Below are the code and all the weights of a small trained network. Each question names an input and a target symbol and asks about switching units off, where a switched-off unit gives its printed mean instead of its output.

import numpy as np


def w(rows, s, z=0):
    codes = np.array(rows[::2]) - 128.0
    scale = np.full(codes.shape[1], s)
    scale[-1] = z or s
    return codes * scale


def norm(h):
    return h / np.sqrt((h * h).mean(-1, keepdims=True) + 1e-5)


def f(y):
    return y / 2 * (1 + np.tanh(0.7978845608 * (y + 0.044715 * y**3)))


def softmax(a):
    e = np.exp(a - a.max(-1, keepdims=True))
    return e / e.sum(-1, keepdims=True)


def log_softmax(a):
    a = a - a.max(-1, keepdims=True)
    return a - np.log(np.exp(a).sum(-1, keepdims=True))


def net(x, mask):
    ids = ['αγδεζηθλμξστφω'.index(c) for c in x.split()]
    T = len(ids)
    res = E[ids] + P[:T]
    u = 0
    for l in range(2):
        r = norm(res)
        for j in range(3):
            rows = slice(2 * j, 2 * j + 2)
            q, k, v = (r @ M[l][rows].T for M in (Q, K, V))
            z = softmax(np.where(np.tri(T) > 0, q @ k.T / 2**0.5, -1e9)) @ v
            o = O[l][rows]
            res = res + np.where(mask[u + j], z, o[:, -1]) @ o[:, :-1]
        u += 3
        y = f(norm(res) @ A[l][:, :-1].T + A[l][:, -1])
        res = res + np.where(mask[u : u + 8], y, B[l][:, -1]) @ B[l][:, :-1]
        u += 8
    return log_softmax(norm(res)[-1] @ U[:, :-1].T + U[:, -1])


Q, K, V, O, A, B = {}, {}, {}, {}, {}, {}
E = w([
[152,107,144],'α',
[128,117,125],'γ',
[127,100,116],'δ',
[128,98,117],'ε',
[127,93,114],'ζ',
[73,110,119],'η',
[64,158,113],'θ',
[158,110,120],'λ',
[92,119,123],'μ',
[108,102,190],'ξ',
[148,2,143],'σ',
[160,102,145],'τ',
[145,167,110],'φ',
[205,169,111],'ω',
],0.032)
P = w([
[4,192,65],'0',
[77,116,97],'1',
[94,131,89],'2',
[77,159,67],'3',
[51,117,23],'4',
[97,23,35],'5',
],0.0034)
Q[0] = w([
[41,131,210],'0.h0',
[111,200,147],'0.h0',
[160,117,98],'0.h1',
[69,129,5],'0.h1',
[129,168,92],'0.h2',
[196,116,90],'0.h2',
],0.013)
K[0] = w([
[75,131,170],'0.h0',
[14,173,118],'0.h0',
[247,163,120],'0.h1',
[135,172,130],'0.h1',
[91,128,92],'0.h2',
[146,149,94],'0.h2',
],0.015)
V[0] = w([
[71,217,141],'0.h0',
[65,140,88],'0.h0',
[115,1,194],'0.h1',
[196,168,246],'0.h1',
[192,161,196],'0.h2',
[151,127,191],'0.h2',
],0.009)
O[0] = w([
[217,19,155,64],'0.h0',
[175,73,147,158],'0.h0',
[96,253,169,192],'0.h1',
[122,185,41,1],'0.h1',
[100,15,178,27],'0.h2',
[106,119,213,86],'0.h2',
],0.0055,0.0078)
A[0] = w([
[2,90,182,69],'0.n0',
[108,88,185,93],'0.n1',
[109,165,96,104],'0.n2',
[88,154,203,58],'0.n3',
[220,65,154,127],'0.n4',
[200,54,191,4],'0.n5',
[82,201,31,38],'0.n6',
[48,61,51,96],'0.n7',
],0.0073,0.0035)
B[0] = w([
[188,79,73,254],'0.n0',
[180,199,1,126],'0.n1',
[83,213,170,165],'0.n2',
[106,115,103,134],'0.n3',
[157,72,91,106],'0.n4',
[155,101,164,108],'0.n5',
[146,158,197,228],'0.n6',
[88,178,108,241],'0.n7',
],0.0067,0.0045)
Q[1] = w([
[103,82,173],'1.h0',
[149,87,28],'1.h0',
[97,210,53],'1.h1',
[65,187,115],'1.h1',
[253,156,98],'1.h2',
[53,180,139],'1.h2',
],0.012)
K[1] = w([
[190,121,214],'1.h0',
[179,170,159],'1.h0',
[188,169,63],'1.h1',
[137,171,106],'1.h1',
[2,117,117],'1.h2',
[181,102,166],'1.h2',
],0.012)
V[1] = w([
[112,58,167],'1.h0',
[185,187,134],'1.h0',
[51,103,58],'1.h1',
[184,127,127],'1.h1',
[136,170,46],'1.h2',
[60,55,245],'1.h2',
],0.011)
O[1] = w([
[102,85,81,55],'1.h0',
[216,201,178,63],'1.h0',
[2,151,116,243],'1.h1',
[177,144,69,4],'1.h1',
[116,218,3,162],'1.h2',
[50,70,211,163],'1.h2',
],0.0085,0.0035)
A[1] = w([
[92,124,129,49],'1.n0',
[88,118,83,123],'1.n1',
[230,60,35,210],'1.n2',
[153,173,146,11],'1.n3',
[125,159,80,131],'1.n4',
[251,144,102,252],'1.n5',
[143,121,134,77],'1.n6',
[114,143,130,193],'1.n7',
],0.016,0.0047)
B[1] = w([
[123,131,117,160],'1.n0',
[130,218,105,252],'1.n1',
[120,9,101,186],'1.n2',
[122,151,139,125],'1.n3',
[212,115,148,219],'1.n4',
[115,90,77,201],'1.n5',
[77,113,153,96],'1.n6',
[174,99,96,229],'1.n7',
],0.013,0.0044)
U = w([
[121,172,78,39],'α',
[160,110,145,42],'γ',
[151,137,151,16],'δ',
[166,157,182,115],'ε',
[11,155,55,130],'ζ',
[88,150,94,90],'η',
[177,144,196,120],'θ',
[255,237,107,218],'λ',
[107,63,137,130],'μ',
[99,11,234,218],'ξ',
[191,59,69,158],'σ',
[193,173,241,146],'τ',
[157,120,128,3],'φ',
[230,38,78,189],'ω',
],0.0083,0.0037)

Each question gives the input, a string of symbols that net reads in full, and the target symbol t.
The units are the heads (2 rows each of Q, K, V and O) and the neurons (one row each of A and B). Each row of codes is followed by its name. A weight is (code - 128) times the scale printed after its matrix; where a second scale follows, it is the last column's (O, A, B and U).
mask holds one flag per unit, layer by layer, with each layer's heads first. A switched-off unit (its flag False) gives its mean, the last column of its rows in O or B, instead of its output. The means were averaged over made-up inputs and are rounded, as every weight is.
A unit's drop is (log p(t) with every unit on - log p(t) with that unit switched off) / (log p(t) with every unit on - log p(t) with every unit switched off).
The circuit of an input: a set's keep is (log p(t) with only the set's units on - log p(t) with every unit switched off) / (log p(t) with every unit on - log p(t) with every unit switched off). Starting from the 12 units with the biggest drops (on a tie, the unit counted first), units are removed one at a time, each time the one whose removal leaves the highest keep (on an exact tie, the one counted first), for as long as the keep stays at least 0.8.
units of the circuit, in order: the units of the circuit, biggest drop first
unit that matters most: the unit with the biggest drop
top k neurons: the k neurons with the biggest drops, biggest first
heads that matter: for each layer, one digit per head in row order, 1 if its drop is at least 0.15 and else 0, layers parted by /
drop of u: that unit's drop, to one decimal
input μ θ λ ξ ε, target ξ: units of the circuit, in order : [1.h2; 0.h0]
input θ δ ε ξ μ, target ξ: units of the circuit, in order : [1.h2]
input θ ξ λ ξ θ, target ξ: units of the circuit, in order : [0.h0; 1.h2]
input η ξ γ, target ξ: heads that matter : 000 / 001
input λ δ θ, target λ: units of the circuit, in order : [1.h2; 1.n4]
input δ ε δ λ ζ, target λ: heads that matter : 100 / 000
input η η ξ λ, target ξ: heads that matter : 101 / 001
input ε α ξ η θ, target ξ: units of the circuit, in order : [1.h2; 0.h2]
input η η η λ ε, target λ: heads that matter : 100 / 001
input η λ η, target λ: heads that matter : 110 / 101
input ε θ α λ δ δ, target λ: heads that matter : 100 / 001
input λ η ζ η η α, target ζ: top 2 neurons : [0.n0; 0.n1]
input η λ θ, target λ: top 2 neurons : [0.n0; 1.n4]
input δ μ ε ω δ, target ω: top 2 neurons : [1.n2; 1.n4]
input δ δ θ ω η μ, target ω: unit that matters most : 1.n2
input δ ξ δ, target ξ: drop of 1.h2 : 0.9
input ξ η η, target ξ: drop of 0.n7 : 0.1
input ζ λ η, target λ: drop of 0.h0 : 0.5
input ζ ξ ε, target ξ: drop of 1.h2 : 0.8
input η λ ε, target λ: top neuron : [1.n4]
